Here is a tiny trained network, its code and every weight. The questions are about switching its units off for an input and a class, where a switched-off unit gives its printed mean instead of its output.

import numpy as np


def w(rows, s, z=0):
    codes = np.array(rows[::2]) - 128.0
    scale = np.full(codes.shape[1], s)
    scale[-1] = z or s
    return codes * scale


def f(y):
    return np.maximum(y, 0)


def log_softmax(a):
    a = a - a.max(-1, keepdims=True)
    return a - np.log(np.exp(a).sum(-1, keepdims=True))


def net(x, mask):
    res = np.array(x, float).reshape(1, 4) / 4 @ E
    y = f(res @ A[0][:, :-1].T + A[0][:, -1])
    res = res + np.where(mask, y, B[0][:, -1]) @ B[0][:, :-1]
    return log_softmax(res[-1] @ U[:, :-1].T + U[:, -1])


A, B = {}, {}
E = w([
[115,73,116,91,87,108,121,229,150,67,55],'x0',
[132,129,134,118,129,130,119,125,131,115,138],'x1',
[154,87,226,185,100,145,82,168,76,108,102],'x2',
[161,157,58,128,80,251,122,121,106,164,129],'x3',
],0.018)
A[0] = w([
[140,133,97,62,62,124,162,200,141,96,123,19],'n0',
[222,106,72,95,72,241,120,152,91,153,118,2],'n1',
[144,174,55,128,28,218,44,142,91,140,125,125],'n2',
[115,59,133,143,187,70,170,88,178,149,191,48],'n3',
[117,120,59,85,156,101,221,122,207,87,128,58],'n4',
[207,221,42,57,170,207,231,78,157,179,156,153],'n5',
[150,164,82,162,51,228,117,164,124,127,163,192],'n6',
[66,172,34,3,171,89,237,138,250,162,157,203],'n7',
[142,76,191,150,138,165,98,138,46,96,99,203],'n8',
[111,153,192,228,209,126,129,39,71,182,220,79],'n9',
[167,125,175,169,116,140,49,147,66,160,128,14],'n10',
[187,192,27,93,100,195,173,71,158,191,171,115],'n11',
],0.0081,0.0089)
B[0] = w([
[135,191,188,112,87,209,146,46,128,195,194,158],'n0',
[12,171,68,214,187,153,6,122,2,57,100,186],'n1',
[119,182,154,169,171,172,124,91,44,190,147,205],'n2',
[175,147,153,148,130,181,160,72,124,169,199,161],'n3',
[70,134,49,200,211,130,55,183,126,63,84,178],'n4',
[189,47,161,77,115,76,162,181,189,125,120,241],'n5',
[152,160,148,77,103,112,177,102,117,182,136,207],'n6',
[108,221,121,142,155,224,85,78,41,178,167,252],'n7',
[27,99,101,141,138,85,109,168,149,127,114,196],'n8',
[27,134,96,177,167,151,84,108,41,122,201,218],'n9',
[199,177,187,82,67,213,158,77,83,189,143,161],'n10',
[191,84,163,66,49,33,141,205,198,98,92,226],'n11',
],0.0096,0.025)
U = w([
[201,216,156,126,130,192,177,5,97,220,193,76],'0',
[12,158,49,173,173,130,50,142,92,63,124,60],'1',
[253,9,230,70,39,20,226,245,218,40,41,253],'2',
],0.011,0.0037)

Each question gives the input, the list of numbers given to net, and the class t.
The units are the neurons (one row each of A and B). Each row of codes is followed by its name. A weight is (code - 128) times the scale printed after its matrix; where a second scale follows, it is the last column's (A, B and U).
mask holds one flag per neuron, in row order. A switched-off neuron (its flag False) gives its mean, the last column of its row in B, instead of its output. The means were averaged over made-up inputs and are rounded, as every weight is.
A unit's drop is (log p(t) with every unit on - log p(t) with that unit switched off) / (log p(t) with every unit on - log p(t) with every unit switched off).
The circuit of an input: a set's keep is (log p(t) with only the set's units on - log p(t) with every unit switched off) / (log p(t) with every unit on - log p(t) with every unit switched off). Starting from all 12 units, units are removed one at a time, each time the one whose removal leaves the highest keep (on an exact tie, the one counted first), for as long as the keep stays at least 0.8.
units of the circuit, in order: the units of the circuit, biggest drop first
most important unit: the unit with the biggest drop
k most important neurons: the k neurons with the biggest drops, biggest first
drop of u: that unit's drop, to one decimal
input [-4,-5,-6,6], class 2: most important unit -> n11
input [4,7,1,-1], class 2: 3 most important neurons -> (n7, n9, n1)
input [-2,4,-5,-7], class 0: 2 most important neurons -> (n3, n1)
input [-7,6,1,-6], class 1: 2 most important neurons -> (n9, n6)
input [-7,8,8,-7], class 1: 2 most important neurons -> (n9, n8)
input [-5,4,0,7], class 2: 3 most important neurons -> (n11, n5, n7)
input [8,6,-7,3], class 0: 4 most important neurons -> (n0, n7, n8, n9)
input [-3,-2,-2,8], class 2: 2 most important neurons -> (n11, n5)
input [7,-6,-4,7], class 0: 3 most important neurons -> (n0, n6, n2)
input [0,7,-3,5], class 2: 3 most important neurons -> (n11, n5, n9)
input [7,7,-2,8], class 0: 2 most important neurons -> (n0, n6)
input [-1,1,-6,-8], class 0: 3 most important neurons -> (n3, n7, n1)
input [0,-3,-6,-4], class 0: 2 most important neurons -> (n7, n1)
input [-7,-6,3,-8], class 1: units of the circuit, in order -> (n9)
input [3,-4,-6,4], class 0: 2 most important neurons -> (n7, n8)
input [7,2,-7,3], class 0: drop of n7 -> 0.9
input [-5,-6,7,-7], class 1: drop of n9 -> 1.5
input [-1,1,-5,7], class 2: drop of n5 -> 0.7
